Below is a small trained network, with its code and all its weights. Each question gives an input and a target symbol and asks what happens when units are switched off, that is, made to give their printed mean instead of their output.

import numpy as np


def w(rows, s, z=0):
    codes = np.array(rows[::2]) - 128.0
    scale = np.full(codes.shape[1], s)
    scale[-1] = z or s
    return codes * scale


def norm(h):
    return h / np.sqrt((h * h).mean(-1, keepdims=True) + 1e-5)


def f(y):
    return y / 2 * (1 + np.tanh(0.7978845608 * (y + 0.044715 * y**3)))


def softmax(a):
    e = np.exp(a - a.max(-1, keepdims=True))
    return e / e.sum(-1, keepdims=True)


def log_softmax(a):
    a = a - a.max(-1, keepdims=True)
    return a - np.log(np.exp(a).sum(-1, keepdims=True))


def net(x, mask):
    ids = ['αβγεζηθμξπτφψ'.index(c) for c in x.split()]
    T = len(ids)
    res = E[ids] + P[:T]
    u = 0
    for l in range(2):
        q, k, v = (norm(res) @ M[l].T for M in (Q, K, V))
        z = softmax(np.where(np.tri(T) > 0, q @ k.T / 2**0.5, -1e9)) @ v
        res = res + np.where(mask[u], z, O[l][:, -1]) @ O[l][:, :-1]
        u += 1
        y = f(norm(res) @ A[l][:, :-1].T + A[l][:, -1])
        res = res + np.where(mask[u : u + 8], y, B[l][:, -1]) @ B[l][:, :-1]
        u += 8
    return log_softmax(norm(res)[-1] @ U[:, :-1].T + U[:, -1])


Q, K, V, O, A, B = {}, {}, {}, {}, {}, {}
E = w([
[92,133,170,102,210,172,134,127,158,104,163,110],'α',
[138,138,153,157,149,113,99,167,181,137,85,85],'β',
[156,162,191,108,192,152,126,153,170,112,103,93],'γ',
[39,85,141,164,156,145,116,119,148,144,176,120],'ε',
[59,128,136,119,186,93,92,106,185,133,120,118],'ζ',
[88,91,153,137,173,191,137,120,141,80,176,106],'η',
[75,101,121,110,172,103,103,85,175,110,72,103],'θ',
[148,134,216,155,123,207,160,112,120,79,68,116],'μ',
[33,112,118,174,118,100,61,183,114,139,128,113],'ξ',
[62,174,141,86,144,95,76,203,145,123,191,118],'π',
[188,110,170,129,137,112,56,168,134,146,27,110],'τ',
[130,119,191,250,41,148,99,166,136,133,115,131],'φ',
[133,97,122,138,223,63,145,86,86,79,59,149],'ψ',
],0.0013)
P = w([
[173,182,105,175,135,142,88,58,101,148,162,1],'0',
[121,158,151,173,160,142,81,80,117,139,143,39],'1',
[110,154,168,158,172,151,77,92,121,133,128,74],'2',
[99,144,179,160,170,147,81,109,133,131,116,87],'3',
[95,132,181,153,169,144,92,121,140,124,112,101],'4',
[95,126,177,155,169,136,101,138,157,121,103,113],'5',
[91,113,175,140,160,133,116,142,164,122,95,124],'6',
[91,104,165,137,162,134,127,160,176,119,96,134],'7',
[88,93,160,127,151,133,139,163,183,113,91,149],'8',
[90,87,154,123,155,138,154,177,195,111,86,165],'9',
[87,85,145,113,151,134,161,194,199,105,90,189],'10',
],0.0013)
Q[0] = w([
[54,72,234,191,208,126,59,236,233,64,3,139],'L0H0',
[244,236,56,132,16,75,124,78,7,188,187,167],'L0H0',
],0.0039)
K[0] = w([
[100,74,150,126,137,127,170,188,174,115,116,254],'L0H0',
[132,150,133,145,163,133,100,48,105,169,178,6],'L0H0',
],0.0039)
V[0] = w([
[43,119,66,170,74,112,44,237,136,228,225,154],'L0H0',
[62,177,66,1,235,18,109,87,143,76,160,127],'L0H0',
],0.0013)
O[0] = w([
[222,123,218,60,185,137,188,36,144,23,69,98,3],'L0H0',
[196,75,236,229,5,160,175,192,100,167,96,98,100],'L0H0',
],0.0019,0.00033)
A[0] = w([
[132,131,128,101,36,125,130,154,156,139,131,88,46],'L0N0',
[132,147,74,2,212,120,106,97,125,94,121,131,1],'L0N1',
[107,165,157,113,136,136,154,144,153,109,112,173,114],'L0N2',
[151,146,145,169,122,171,133,137,101,120,87,159,123],'L0N3',
[97,100,151,104,156,115,153,138,118,162,113,148,89],'L0N4',
[81,141,92,127,136,94,119,143,143,142,188,108,191],'L0N5',
[140,113,64,83,156,77,173,50,104,157,110,140,75],'L0N6',
[108,144,142,142,54,130,100,129,123,123,131,137,39],'L0N7',
],0.0027,0.00058)
B[0] = w([
[127,156,203,171,153,163,136,166,101,147,138,143,51],'L0N0',
[161,160,178,230,4,120,122,150,136,114,139,192,99],'L0N1',
[129,128,121,123,176,169,79,94,154,117,175,70,194],'L0N2',
[83,45,156,117,128,78,200,107,160,96,134,102,133],'L0N3',
[135,146,64,117,98,93,85,107,153,90,130,118,178],'L0N4',
[105,150,104,108,118,172,135,147,89,124,107,196,178],'L0N5',
[137,85,173,169,122,116,139,152,121,151,95,153,12],'L0N6',
[111,97,151,181,175,164,131,189,163,168,111,112,86],'L0N7',
],0.002,0.0011)
Q[1] = w([
[228,156,99,133,18,36,204,84,24,217,126,194],'L1H0',
[1,5,162,153,234,121,32,208,244,45,33,170],'L1H0',
],0.0041)
K[1] = w([
[158,205,96,209,169,162,90,62,77,148,188,3],'L1H0',
[128,81,149,59,152,145,226,225,237,80,102,251],'L1H0',
],0.0029)
V[1] = w([
[95,190,175,140,130,216,160,131,138,97,255,105],'L1H0',
[181,225,182,96,110,126,60,192,127,183,113,89],'L1H0',
],0.0019)
O[1] = w([
[176,97,87,131,95,33,124,167,175,149,2,141,249],'L1H0',
[77,47,87,86,120,161,204,114,177,65,174,201,174],'L1H0',
],0.0022,0.0011)
A[1] = w([
[151,145,92,137,159,171,98,99,128,139,129,95,147],'L1N0',
[124,199,183,155,139,96,119,49,110,34,142,187,175],'L1N1',
[183,118,233,146,155,161,205,68,135,80,101,102,88],'L1N2',
[107,196,114,108,159,124,107,190,148,105,150,147,117],'L1N3',
[128,33,205,89,76,95,217,116,105,98,120,149,10],'L1N4',
[123,183,175,119,127,192,82,160,148,166,155,74,170],'L1N5',
[95,52,123,178,136,126,145,148,155,153,107,124,239],'L1N6',
[106,253,198,168,111,193,64,177,89,165,230,141,211],'L1N7',
],0.0032,0.0014)
B[1] = w([
[66,105,225,109,144,107,118,141,114,133,112,225,167],'L1N0',
[210,154,134,133,80,129,187,154,150,141,184,181,157],'L1N1',
[52,172,80,74,40,82,126,83,26,167,133,109,129],'L1N2',
[82,104,121,175,101,123,117,5,25,179,114,124,179],'L1N3',
[35,61,136,227,173,94,155,109,143,158,70,199,84],'L1N4',
[196,136,141,184,113,108,163,132,51,159,137,167,197],'L1N5',
[183,145,101,123,70,130,200,148,105,131,174,172,251],'L1N6',
[156,176,69,69,159,77,243,176,170,80,40,137,132],'L1N7',
],0.0022,0.0027)
U = w([
[144,165,150,32,7,78,121,43,95,200,250,59,78],'α',
[17,13,70,69,26,22,227,51,179,81,16,77,149],'β',
[44,73,203,35,225,220,112,47,79,53,207,244,103],'γ',
[250,226,32,20,186,101,242,246,163,144,13,30,173],'ε',
[230,245,91,184,41,71,92,30,252,15,88,252,207],'ζ',
[94,170,6,4,231,249,237,128,223,77,232,141,93],'η',
[220,98,177,163,223,48,8,105,151,201,41,41,78],'θ',
[223,16,143,198,121,131,36,234,211,123,79,34,206],'μ',
[174,152,163,213,185,17,250,204,6,144,136,199,252],'ξ',
[73,36,12,189,138,231,97,160,216,91,229,153,31],'π',
[130,218,225,53,120,43,9,52,38,53,61,6,134],'τ',
[148,114,247,223,46,203,174,134,38,232,211,76,14],'φ',
[3,215,21,215,179,155,28,118,74,252,7,230,41],'ψ',
],0.0041,0.0025)

Each question gives the input, a string of symbols that net reads in full, and the target symbol t.
The units are the heads (2 rows each of Q, K, V and O) and the neurons (one row each of A and B). Each row of codes is followed by its name. A weight is (code - 128) times the scale printed after its matrix; where a second scale follows, it is the last column's (O, A, B and U).
mask holds one flag per unit, layer by layer, with each layer's heads first. A switched-off unit (its flag False) gives its mean, the last column of its rows in O or B, instead of its output. The means were averaged over made-up inputs and are rounded, as every weight is.
A unit's drop is (log p(t) with every unit on - log p(t) with that unit switched off) / (log p(t) with every unit on - log p(t) with every unit switched off).
The circuit of an input: a set's keep is (log p(t) with only the set's units on - log p(t) with every unit switched off) / (log p(t) with every unit on - log p(t) with every unit switched off). Starting from the 12 units with the biggest drops (on a tie, the unit counted first), units are removed one at a time, each time the one whose removal leaves the highest keep (on an exact tie, the one counted first), for as long as the keep stays at least 0.8.
units of the circuit, in order: the units of the circuit, biggest drop first
most important unit: the unit with the biggest drop
top k neurons: the k neurons with the biggest drops, biggest first
k most important neurons of layer l: the k neurons of layer l with the biggest drops, biggest first
input π β φ ζ ξ φ θ β φ, target ζ: most important neuron of layer 0 -> L0N3
input φ τ ε α α γ γ α α, target μ: units of the circuit, in order -> L1H0, L1N7, L0H0
input α ψ α ζ η, target φ: 2 most important neurons of layer 0 -> L0N1, L0N2
input γ θ τ γ, target γ: top 2 neurons -> L1N3, L1N6
input γ γ μ ξ μ β, target ψ: units of the circuit, in order -> L0H0, L1N3
input α ε ε μ η π γ γ α φ β, target ζ: units of the circuit, in order -> L0H0, L0N1, L1N3
input φ α γ θ ξ, target τ: 2 most important neurons of layer 0 -> L0N1, L0N6
input θ ε ε α ξ β γ ψ θ, target ε: units of the circuit, in order -> L1N7, L1H0, L0H0, L0N2
input ψ γ ξ θ ξ ψ ψ, target ε: top 2 neurons -> L1N7, L1N3
input π π γ π θ ζ ξ γ, target τ: top 2 neurons -> L1N2, L0N2
input η η π π α γ ψ ζ α ψ η, target ε: units of the circuit, in order -> L1H0, L1N7
input ζ η ψ φ μ ε, target ψ: top 2 neurons -> L0N5, L1N3
input α μ α ξ τ ψ θ τ τ, target η: units of the circuit, in order -> L1H0, L1N7
input γ ξ γ, target α: most important unit -> L1N2
input π φ β, target ζ: units of the circuit, in order -> L0H0, L0N1
input φ γ θ τ ψ ε, target ε: units of the circuit, in order -> L1N7, L1H0
input α τ φ φ, target ζ: units of the circuit, in order -> L0H0, L1N1
input η ε ψ β ε φ γ, target ζ: units of the circuit, in order -> L0H0, L0N1
input β μ μ β τ τ η φ α, target ζ: units of the circuit, in order -> L0N1, L0H0
input β γ τ β η π ψ, target β: top 4 neurons -> L1N5, L0N5, L1N2, L1N4
input γ η α τ ψ ψ τ, target ε: units of the circuit, in order -> L1N7, L1H0
input ψ ξ μ θ α, target ξ: units of the circuit, in order -> L1N5, L0H0
input φ β ξ μ ψ α ε ε η θ, target θ: units of the circuit, in order -> L1H0
input η ψ θ η φ α ψ β θ π μ, target β: 2 most important neurons of layer 1 -> L1N2, L1N4
input φ ψ θ, target ε: top 4 neurons -> L1N7, L0N2, L0N6, L1N3
input π γ ζ μ π ξ τ, target γ: 2 most important neurons of layer 1 -> L1N4, L1N7
input φ β τ ε, target η: top 2 neurons -> L1N7, L0N2
input θ μ η π ζ α α τ φ π, target ζ: top 2 neurons -> L0N1, L1N3
